Below are the code and all the weights of a small trained network. Each question names an input and a target symbol and asks about switching units off, where a switched-off unit gives its printed mean instead of its output.

import numpy as np


def w(rows, s, z=0):
    codes = np.array(rows[::2]) - 128.0
    scale = np.full(codes.shape[1], s)
    scale[-1] = z or s
    return codes * scale


def f(y):
    return y / 2 * (1 + np.tanh(0.7978845608 * (y + 0.044715 * y**3)))


def softmax(a):
    e = np.exp(a - a.max(-1, keepdims=True))
    return e / e.sum(-1, keepdims=True)


def log_softmax(a):
    a = a - a.max(-1, keepdims=True)
    return a - np.log(np.exp(a).sum(-1, keepdims=True))


def net(x, mask):
    ids = ['αβγδζηλπτφψ'.index(c) for c in x.split()]
    T = len(ids)
    res = E[ids] + P[:T]
    u = 0
    for l in range(2):
        r = res
        for j in range(3):
            rows = slice(4 * j, 4 * j + 4)
            q, k, v = (r @ M[l][rows].T for M in (Q, K, V))
            z = softmax(np.where(np.tri(T) > 0, q @ k.T / 4**0.5, -1e9)) @ v
            o = O[l][rows]
            res = res + np.where(mask[u + j], z, o[:, -1]) @ o[:, :-1]
        u += 3
        y = f(res @ A[l][:, :-1].T + A[l][:, -1])
        res = res + np.where(mask[u : u + 4], y, B[l][:, -1]) @ B[l][:, :-1]
        u += 4
    return log_softmax(res[-1] @ U[:, :-1].T + U[:, -1])


Q, K, V, O, A, B = {}, {}, {}, {}, {}, {}
E = w([
[115,239,216,148],'α',
[121,80,160,125],'β',
[108,159,95,43],'γ',
[129,77,155,129],'δ',
[172,95,176,212],'ζ',
[247,120,80,83],'η',
[9,88,120,200],'λ',
[2,155,109,128],'π',
[126,97,166,129],'τ',
[127,94,163,127],'φ',
[124,32,126,125],'ψ',
],0.018)
P = w([
[99,83,230,52],'0',
[114,79,241,67],'1',
[92,93,118,157],'2',
[136,98,231,94],'3',
[117,117,61,175],'4',
[154,110,210,109],'5',
[135,146,37,179],'6',
[151,110,203,111],'7',
[167,169,2,192],'8',
[168,122,196,117],'9',
[176,180,3,190],'10',
[165,113,193,113],'11',
],0.0064)
Q[0] = w([
[129,81,182,239],'L0H0',
[153,67,121,67],'L0H0',
[47,108,95,132],'L0H0',
[93,138,106,229],'L0H0',
[145,210,95,129],'L0H1',
[156,105,125,253],'L0H1',
[198,144,40,213],'L0H1',
[192,105,153,127],'L0H1',
[142,114,150,15],'L0H2',
[222,119,164,161],'L0H2',
[189,99,144,101],'L0H2',
[125,68,129,95],'L0H2',
],0.014)
K[0] = w([
[114,141,113,241],'L0H0',
[175,128,43,137],'L0H0',
[61,98,92,122],'L0H0',
[76,71,182,210],'L0H0',
[132,85,158,53],'L0H1',
[151,65,25,110],'L0H1',
[131,98,102,31],'L0H1',
[188,154,108,119],'L0H1',
[50,115,143,135],'L0H2',
[146,125,152,194],'L0H2',
[66,117,186,249],'L0H2',
[91,168,180,143],'L0H2',
],0.014)
V[0] = w([
[97,86,179,188],'L0H0',
[112,123,38,245],'L0H0',
[72,94,194,163],'L0H0',
[76,179,134,138],'L0H0',
[119,66,41,76],'L0H1',
[160,92,128,138],'L0H1',
[157,209,103,131],'L0H1',
[63,153,141,178],'L0H1',
[113,105,114,115],'L0H2',
[164,111,151,144],'L0H2',
[105,83,146,75],'L0H2',
[185,131,97,88],'L0H2',
],0.011)
O[0] = w([
[78,112,150,153,254],'L0H0',
[100,129,255,29,121],'L0H0',
[87,53,151,223,245],'L0H0',
[34,153,129,142,86],'L0H0',
[31,56,185,115,77],'L0H1',
[96,119,202,57,173],'L0H1',
[142,199,187,185,16],'L0H1',
[158,186,139,86,120],'L0H1',
[201,100,96,144,135],'L0H2',
[92,105,127,40,182],'L0H2',
[141,56,32,192,202],'L0H2',
[78,82,157,195,23],'L0H2',
],0.0054,0.0037)
A[0] = w([
[122,146,169,70,255],'L0N0',
[208,114,17,93,110],'L0N1',
[21,200,42,141,95],'L0N2',
[77,255,49,116,185],'L0N3',
],0.0074,0.0077)
B[0] = w([
[164,113,48,234,253],'L0N0',
[93,206,182,118,253],'L0N1',
[254,102,216,58,176],'L0N2',
[67,73,129,101,201],'L0N3',
],0.0084,0.006)
Q[1] = w([
[215,109,137,101],'L1H0',
[183,140,124,148],'L1H0',
[108,116,158,127],'L1H0',
[84,157,137,133],'L1H0',
[108,175,79,132],'L1H1',
[90,126,144,185],'L1H1',
[184,92,141,107],'L1H1',
[184,129,164,145],'L1H1',
[104,155,82,75],'L1H2',
[125,90,112,163],'L1H2',
[84,151,78,110],'L1H2',
[110,101,252,139],'L1H2',
],0.018)
K[1] = w([
[55,196,249,194],'L1H0',
[92,111,196,187],'L1H0',
[166,90,99,199],'L1H0',
[189,166,9,43],'L1H0',
[10,143,120,255],'L1H1',
[115,149,17,181],'L1H1',
[60,153,83,80],'L1H1',
[192,193,28,99],'L1H1',
[194,16,28,41],'L1H2',
[33,165,136,46],'L1H2',
[88,78,5,61],'L1H2',
[115,29,229,252],'L1H2',
],0.0097)
V[1] = w([
[200,121,30,150],'L1H0',
[124,114,134,96],'L1H0',
[133,90,49,1],'L1H0',
[220,87,135,143],'L1H0',
[89,139,132,98],'L1H1',
[139,148,85,79],'L1H1',
[156,61,81,165],'L1H1',
[150,123,71,124],'L1H1',
[142,131,188,169],'L1H2',
[138,118,139,57],'L1H2',
[197,121,178,123],'L1H2',
[127,131,94,98],'L1H2',
],0.0087)
O[1] = w([
[252,137,2,147,120],'L1H0',
[139,81,130,124,130],'L1H0',
[192,198,49,18,55],'L1H0',
[204,122,168,109,221],'L1H0',
[80,80,61,112,60],'L1H1',
[134,235,78,59,141],'L1H1',
[79,172,194,197,252],'L1H1',
[116,250,152,82,191],'L1H1',
[159,55,182,175,227],'L1H2',
[193,37,22,81,73],'L1H2',
[227,91,173,148,162],'L1H2',
[139,220,99,103,56],'L1H2',
],0.0046,0.0036)
A[1] = w([
[163,199,175,81,84],'L1N0',
[7,141,150,104,154],'L1N1',
[158,158,91,84,2],'L1N2',
[145,93,165,121,140],'L1N3',
],0.012,0.0087)
B[1] = w([
[156,19,51,152,222],'L1N0',
[83,208,150,61,237],'L1N1',
[19,108,253,190,173],'L1N2',
[83,168,53,11,255],'L1N3',
],0.0067,0.0053)
U = w([
[132,195,152,218,195],'α',
[96,82,85,185,111],'β',
[96,180,39,137,252],'γ',
[109,76,98,171,83],'δ',
[165,37,254,131,11],'ζ',
[212,112,151,86,240],'η',
[73,145,158,141,111],'λ',
[131,83,151,73,68],'π',
[101,102,93,191,95],'τ',
[102,95,96,188,105],'φ',
[105,35,99,122,18],'ψ',
],0.0092,0.004)

Each question gives the input, a string of symbols that net reads in full, and the target symbol t.
The units are the heads (4 rows each of Q, K, V and O) and the neurons (one row each of A and B). Each row of codes is followed by its name. A weight is (code - 128) times the scale printed after its matrix; where a second scale follows, it is the last column's (O, A, B and U).
mask holds one flag per unit, layer by layer, with each layer's heads first. A switched-off unit (its flag False) gives its mean, the last column of its rows in O or B, instead of its output. The means were averaged over made-up inputs and are rounded, as every weight is.
A unit's drop is (log p(t) with every unit on - log p(t) with that unit switched off) / (log p(t) with every unit on - log p(t) with every unit switched off).
top k neurons: the k neurons with the biggest drops, biggest first
top k neurons in layer l: the k neurons of layer l with the biggest drops, biggest first
which heads matter: for each layer, one digit per head in row order, 1 if its drop is at least 0.15 and else 0, layers parted by /
drop of u: that unit's drop, to one decimal
input η φ λ β, target λ: which heads matter => 101 / 100
input τ φ η δ η τ, target η: which heads matter => 100 / 000
input π β π δ α γ ζ η η δ, target η: which heads matter => 100 / 010
input α λ λ ψ, target λ: top 3 neurons => (L1N1, L1N3, L1N0)
input β η ζ η η λ η β, target η: which heads matter => 110 / 011
input π φ λ φ, target λ: which heads matter => 101 / 101
input λ η λ φ ζ, target ζ: which heads matter => 110 / 101
input τ η ψ π ψ φ β η λ π λ δ, target λ: which heads matter => 100 / 100
input ζ ψ β η φ ζ ζ γ η φ, target η: top 4 neurons => (L0N1, L0N0, L1N2, L0N3)
input ζ β η β τ ζ τ η η τ α β, target η: top 2 neurons => (L0N1, L1N2)
input π δ α δ δ π δ π β γ η δ, target η: which heads matter => 100 / 000
input β τ π α τ η λ δ α φ, target α: which heads matter => 010 / 100
input α η γ φ β τ η λ, target λ: which heads matter => 101 / 001
input τ η γ β, target γ: top neuron => (L0N2)
input η λ ψ τ, target λ: top 2 neurons => (L0N2, L1N1)
input η φ π ψ ζ γ, target γ: which heads matter => 100 / 001
input α φ γ ψ φ λ τ π η ψ, target η: top neuron => (L0N1)
input η λ φ β, target λ: top 2 neurons => (L0N2, L1N1)
input λ ψ β β γ η γ γ δ τ, target γ: which heads matter => 110 / 011
input τ ψ β φ γ λ λ ψ, target λ: top neuron => (L1N1)
input ψ γ η ψ, target η: top 2 neurons in layer 0 => (L0N3, L0N1)
input ζ η λ λ β φ, target λ: top 2 neurons => (L0N2, L1N1)
input α ζ β β ψ β η τ, target η: drop of L1H1 => 0.1
input α β π β π ζ ζ, target ζ: drop of L0H0 => 0.8
input τ λ α λ δ δ γ β, target γ: drop of L1H2 => 0.4
